Below is a small trained network, with its code and all its weights. Each question gives an input and a target symbol and asks what happens when units are switched off, that is, made to give their printed mean instead of their output.

import numpy as np


def w(rows, s, z=0):
    codes = np.array(rows[::2]) - 128.0
    scale = np.full(codes.shape[1], s)
    scale[-1] = z or s
    return codes * scale


def norm(h):
    return h / np.sqrt((h * h).mean(-1, keepdims=True) + 1e-5)


def f(y):
    return y / 2 * (1 + np.tanh(0.7978845608 * (y + 0.044715 * y**3)))


def softmax(a):
    e = np.exp(a - a.max(-1, keepdims=True))
    return e / e.sum(-1, keepdims=True)


def log_softmax(a):
    a = a - a.max(-1, keepdims=True)
    return a - np.log(np.exp(a).sum(-1, keepdims=True))


def net(x, mask):
    ids = ['βγεηλπφω'.index(c) for c in x.split()]
    T = len(ids)
    res = E[ids] + P[:T]
    q, k, v = (norm(res) @ M[0].T for M in (Q, K, V))
    z = softmax(np.where(np.tri(T) > 0, q @ k.T / 2**0.5, -1e9)) @ v
    res = res + np.where(mask[0], z, O[0][:, -1]) @ O[0][:, :-1]
    y = f(norm(res) @ A[0][:, :-1].T + A[0][:, -1])
    res = res + np.where(mask[1:17], y, B[0][:, -1]) @ B[0][:, :-1]
    return log_softmax(norm(res)[-1] @ U[:, :-1].T + U[:, -1])


Q, K, V, O, A, B = {}, {}, {}, {}, {}, {}
E = w([
[122,157,149,67,104,86],'β',
[134,164,161,60,120,83],'γ',
[123,37,82,113,149,134],'ε',
[117,170,218,112,211,137],'η',
[25,139,142,78,160,205],'λ',
[39,140,101,130,62,102],'π',
[181,162,4,95,90,221],'φ',
[126,124,149,193,33,185],'ω',
],0.016)
P = w([
[182,89,142,60,68,23],'0',
[112,101,145,49,108,97],'1',
[105,93,29,170,121,35],'2',
[58,123,131,79,149,152],'3',
[69,133,9,210,172,59],'4',
[55,179,152,71,167,145],'5',
[60,206,7,219,197,43],'6',
[1,200,134,40,140,162],'7',
],0.0099)
Q[0] = w([
[229,105,144,250,93,82],'h0',
[145,105,166,55,92,220],'h0',
],0.013)
K[0] = w([
[157,9,150,102,147,95],'h0',
[113,204,190,156,67,110],'h0',
],0.016)
V[0] = w([
[206,157,36,47,128,166],'h0',
[147,149,115,170,2,199],'h0',
],0.0086)
O[0] = w([
[60,250,3,185,197,148,254],'h0',
[16,169,168,208,6,181,129],'h0',
],0.012,0.005)
A[0] = w([
[70,183,150,209,106,198,212],'n0',
[120,84,82,187,174,96,42],'n1',
[132,231,86,146,132,174,136],'n2',
[228,147,101,125,95,182,228],'n3',
[127,137,76,112,177,181,155],'n4',
[143,117,100,118,153,92,88],'n5',
[101,122,173,82,53,125,151],'n6',
[85,150,93,74,187,76,1],'n7',
[165,64,178,134,140,39,100],'n8',
[122,135,184,194,61,184,95],'n9',
[109,117,117,181,164,140,82],'n10',
[65,92,112,105,77,84,36],'n11',
[164,137,248,113,163,153,136],'n12',
[141,137,79,229,158,117,146],'n13',
[109,167,139,143,165,42,165],'n14',
[178,124,156,77,167,137,50],'n15',
],0.014,0.0067)
B[0] = w([
[168,138,150,162,106,100,246],'n0',
[145,75,116,116,136,129,147],'n1',
[63,138,105,172,111,73,231],'n2',
[89,146,157,190,112,122,154],'n3',
[106,148,138,136,68,53,215],'n4',
[150,130,173,132,125,147,150],'n5',
[146,103,85,142,122,161,157],'n6',
[126,104,142,102,124,121,182],'n7',
[91,197,101,162,136,167,153],'n8',
[177,75,253,163,141,122,149],'n9',
[138,127,120,100,146,97,138],'n10',
[118,148,65,83,181,176,135],'n11',
[95,116,84,159,139,160,146],'n12',
[110,91,149,109,129,98,191],'n13',
[180,94,108,128,98,153,181],'n14',
[95,132,178,140,148,137,148],'n15',
],0.016,0.013)
U = w([
[226,190,100,109,75,116,86],'β',
[213,216,154,96,88,86,38],'γ',
[186,31,110,122,131,2,52],'ε',
[158,164,156,153,232,107,191],'η',
[40,110,205,63,111,106,4],'λ',
[107,80,34,139,108,203,119],'π',
[95,212,94,187,59,45,214],'φ',
[161,61,217,220,51,134,44],'ω',
],0.0071,0.0019)

Each question gives the input, a string of symbols that net reads in full, and the target symbol t.
The units are the heads (2 rows each of Q, K, V and O) and the neurons (one row each of A and B). Each row of codes is followed by its name. A weight is (code - 128) times the scale printed after its matrix; where a second scale follows, it is the last column's (O, A, B and U).
mask holds one flag per unit, heads first, then neurons. A switched-off unit (its flag False) gives its mean, the last column of its rows in O or B, instead of its output. The means were averaged over made-up inputs and are rounded, as every weight is.
A unit's drop is (log p(t) with every unit on - log p(t) with that unit switched off) / (log p(t) with every unit on - log p(t) with every unit switched off).
The circuit of an input: a set's keep is (log p(t) with only the set's units on - log p(t) with every unit switched off) / (log p(t) with every unit on - log p(t) with every unit switched off). Starting from the 12 units with the biggest drops (on a tie, the unit counted first), units are removed one at a time, each time the one whose removal leaves the highest keep (on an exact tie, the one counted first), for as long as the keep stays at least 0.8.
units of the circuit, in order: the units of the circuit, biggest drop first
unit that matters most: the unit with the biggest drop
k most important neurons: the k neurons with the biggest drops, biggest first
drop of u: that unit's drop, to one decimal
input ε λ ε γ, target λ: units of the circuit, in order -> h0, n0, n15
input γ π π ω, target ω: units of the circuit, in order -> n9
input η β λ γ η λ, target λ: 2 most important neurons -> n2, n15
input ω β π π, target π: 2 most important neurons -> n11, n6
input ε ω λ β η, target ε: units of the circuit, in order -> n14, h0
input η π γ, target γ: 2 most important neurons -> n2, n8
input λ ε λ ε, target λ: 4 most important neurons -> n0, n2, n8, n14
input π ε γ φ φ η λ β, target λ: units of the circuit, in order -> h0, n0
input λ γ ε η γ γ, target η: 2 most important neurons -> n15, n2
input η φ λ β ε ω ω, target ε: units of the circuit, in order -> h0, n13
input ω λ ε π ε β, target π: 2 most important neurons -> n12, n6
input λ λ η γ π, target π: 2 most important neurons -> n11, n0
input β ε β λ, target λ: 2 most important neurons -> n2, n14
input π λ η ε, target λ: 3 most important neurons -> n0, n14, n15
input η λ π β, target π: most important neuron -> n6
input γ η β, target β: 2 most important neurons -> n2, n8
input π ε π λ, target π: 2 most important neurons -> n6, n2
input λ ω π λ ε β π γ, target π: 2 most important neurons -> n6, n12
input ε ω φ γ, target ω: 3 most important neurons -> n9, n4, n6
input λ φ ε π η η γ, target ε: unit that matters most -> n14
input λ ε π, target ε: drop of h0 -> 0.5
input β λ φ η η ε, target η: drop of n5 -> 0.0
input η γ φ φ φ π ε η, target π: drop of n6 -> 0.1
input γ λ φ ω φ λ, target ω: drop of n9 -> 0.2
